Below is a small trained network, with its code and all its weights. Each question gives an input and a class and asks what happens when units are switched off, that is, made to give their printed mean instead of their output.

import numpy as np


def w(rows, s, z=0):
    codes = np.array(rows[::2]) - 128.0
    scale = np.full(codes.shape[1], s)
    scale[-1] = z or s
    return codes * scale


def f(y):
    return y / 2 * (1 + np.tanh(0.7978845608 * (y + 0.044715 * y**3)))


def log_softmax(a):
    a = a - a.max(-1, keepdims=True)
    return a - np.log(np.exp(a).sum(-1, keepdims=True))


def net(x, mask):
    res = np.array(x, float).reshape(1, 6) / 4 @ E
    y = f(res @ A[0][:, :-1].T + A[0][:, -1])
    res = res + np.where(mask, y, B[0][:, -1]) @ B[0][:, :-1]
    return log_softmax(res[-1] @ U[:, :-1].T + U[:, -1])


A, B = {}, {}
E = w([
[43,93,151,222,148,22,155,97,129,119,210,140],'x0',
[68,146,67,135,98,163,98,54,203,101,127,78],'x1',
[161,183,201,212,127,194,108,86,151,162,129,143],'x2',
[146,85,126,160,172,111,147,74,74,82,52,98],'x3',
[93,185,121,136,97,249,193,160,43,90,179,6],'x4',
[125,201,109,181,209,81,114,180,165,43,128,135],'x5',
],0.012)
A[0] = w([
[126,71,142,177,213,122,185,46,17,40,9,65,16],'N0',
[93,133,170,116,178,147,202,161,100,147,167,86,39],'N1',
[51,150,99,113,117,171,169,100,121,115,170,74,129],'N2',
[154,167,117,100,112,207,177,189,102,111,80,91,89],'N3',
[138,94,28,41,116,80,142,188,87,114,78,75,88],'N4',
[6,156,148,197,179,38,170,84,57,161,236,115,29],'N5',
[118,38,161,94,37,170,148,69,53,199,142,105,16],'N6',
[98,177,178,158,71,142,197,146,61,67,148,87,27],'N7',
[40,171,55,117,108,155,99,32,148,73,121,77,52],'N8',
[113,206,102,201,214,92,126,197,131,37,160,101,1],'N9',
[53,86,57,62,130,71,211,174,99,82,165,103,47],'N10',
[187,183,168,232,113,161,153,69,123,144,160,124,73],'N11',
[150,174,197,180,128,165,107,96,111,137,117,117,28],'N12',
[98,183,106,82,82,137,127,202,149,144,255,154,42],'N13',
[128,155,160,104,123,123,98,191,166,147,216,124,113],'N14',
[168,124,167,122,144,153,186,215,74,132,112,150,111],'N15',
[210,196,88,124,167,136,95,189,155,59,102,119,127],'N16',
[180,114,244,128,139,69,185,217,22,117,164,128,18],'N17',
],0.0089,0.0063)
B[0] = w([
[9,96,210,119,185,196,17,148,147,149,120,99,247],'N0',
[167,104,159,116,156,84,72,109,154,140,106,144,173],'N1',
[127,127,141,114,147,64,110,110,159,101,82,149,203],'N2',
[166,129,141,107,127,102,92,99,105,107,77,164,219],'N3',
[163,196,115,163,172,165,134,157,146,161,168,172,233],'N4',
[214,188,72,20,148,168,93,136,87,184,62,84,245],'N5',
[49,158,95,138,137,75,196,27,29,197,189,103,224],'N6',
[135,98,105,97,207,70,112,65,150,119,122,207,203],'N7',
[188,114,102,144,57,121,85,120,206,74,173,49,204],'N8',
[110,139,164,137,106,66,149,55,37,209,216,113,233],'N9',
[187,192,114,181,206,193,189,149,175,107,199,193,221],'N10',
[143,167,56,190,191,178,191,169,168,125,147,179,192],'N11',
[190,131,67,172,210,185,138,166,127,117,194,169,170],'N12',
[74,47,212,134,170,180,80,180,127,175,113,98,196],'N13',
[89,48,190,110,172,140,113,197,150,134,137,74,176],'N14',
[144,83,41,148,80,130,124,151,164,68,123,69,214],'N15',
[108,164,140,122,111,87,160,71,21,174,133,104,226],'N16',
[183,117,99,179,59,103,63,138,210,117,160,40,231],'N17',
],0.011,0.014)
U = w([
[95,135,126,137,106,77,174,92,54,157,201,87,60],'0',
[154,170,114,189,155,185,168,161,150,124,169,179,74],'1',
[60,77,191,121,142,180,94,159,133,135,130,89,111],'2',
[202,166,106,33,96,181,123,122,69,147,63,89,176],'3',
[145,118,95,172,53,83,104,115,198,96,160,51,92],'4',
[153,76,131,115,155,2,100,86,177,133,84,223,172],'5',
[112,141,141,109,122,138,132,137,120,138,111,90,255],'6',
],0.017,0.0062)

Each question gives the input, the list of numbers given to net, and the class t.
The units are the neurons (one row each of A and B). Each row of codes is followed by its name. A weight is (code - 128) times the scale printed after its matrix; where a second scale follows, it is the last column's (A, B and U).
mask holds one flag per neuron, in row order. A switched-off neuron (its flag False) gives its mean, the last column of its row in B, instead of its output. The means were averaged over made-up inputs and are rounded, as every weight is.
A unit's drop is (log p(t) with every unit on - log p(t) with that unit switched off) / (log p(t) with every unit on - log p(t) with every unit switched off).
The circuit of an input: a set's keep is (log p(t) with only the set's units on - log p(t) with every unit switched off) / (log p(t) with every unit on - log p(t) with every unit switched off). Starting from the 12 units with the biggest drops (on a tie, the unit counted first), units are removed one at a time, each time the one whose removal leaves the highest keep (on an exact tie, the one counted first), for as long as the keep stays at least 0.8.
circuit, biggest first: the units of the circuit, biggest drop first
most important unit: the unit with the biggest drop
top k neurons: the k neurons with the biggest drops, biggest first
drop when u is switched off: that unit's drop, to one decimal
input [-7,-1,-6,-8,1,-2], class 2: most important unit -> N13
input [-6,1,-3,-7,4,-6], class 2: top 2 neurons -> N13, N5
input [-5,8,0,-7,4,-6], class 4: top 2 neurons -> N8, N0
input [3,7,-3,-6,8,-6], class 5: circuit, biggest first -> N2, N7
input [1,-4,1,-3,6,5], class 5: top 3 neurons -> N7, N1, N6
input [7,5,-2,-8,-4,6], class 2: top 3 neurons -> N13, N14, N6
input [2,8,-1,1,-8,4], class 4: top 2 neurons -> N8, N7
input [-7,-5,-8,-7,6,5], class 1: top 4 neurons -> N10, N4, N0, N5
input [-7,6,7,6,-6,1], class 1: top 2 neurons -> N5, N12
input [4,3,1,7,-8,-8], class 0: top 2 neurons -> N6, N7
input [3,2,7,1,-1,-6], class 1: top 2 neurons -> N11, N9
input [1,6,-5,3,-5,-2], class 4: top 3 neurons -> N8, N7, N11
input [8,4,7,-4,-6,1], class 3: top 3 neurons -> N5, N10, N4
input [-5,-7,-6,4,-5,8], class 0: circuit, biggest first -> N16
input [-3,-5,8,-3,-6,-8], class 0: top 3 neurons -> N6, N10, N4
input [-1,-4,-4,4,-4,1], class 1: circuit, biggest first -> N4, N7
input [5,8,-7,6,-6,-2], class 4: drop when N8 is switched off -> 1.7
input [8,-7,5,-3,-8,6], class 3: drop when N6 is switched off -> 0.1
input [-8,3,-1,-2,8,8], class 0: drop when N5 is switched off -> 0.6
input [-1,-8,5,7,6,-5], class 4: circuit, biggest first -> N17
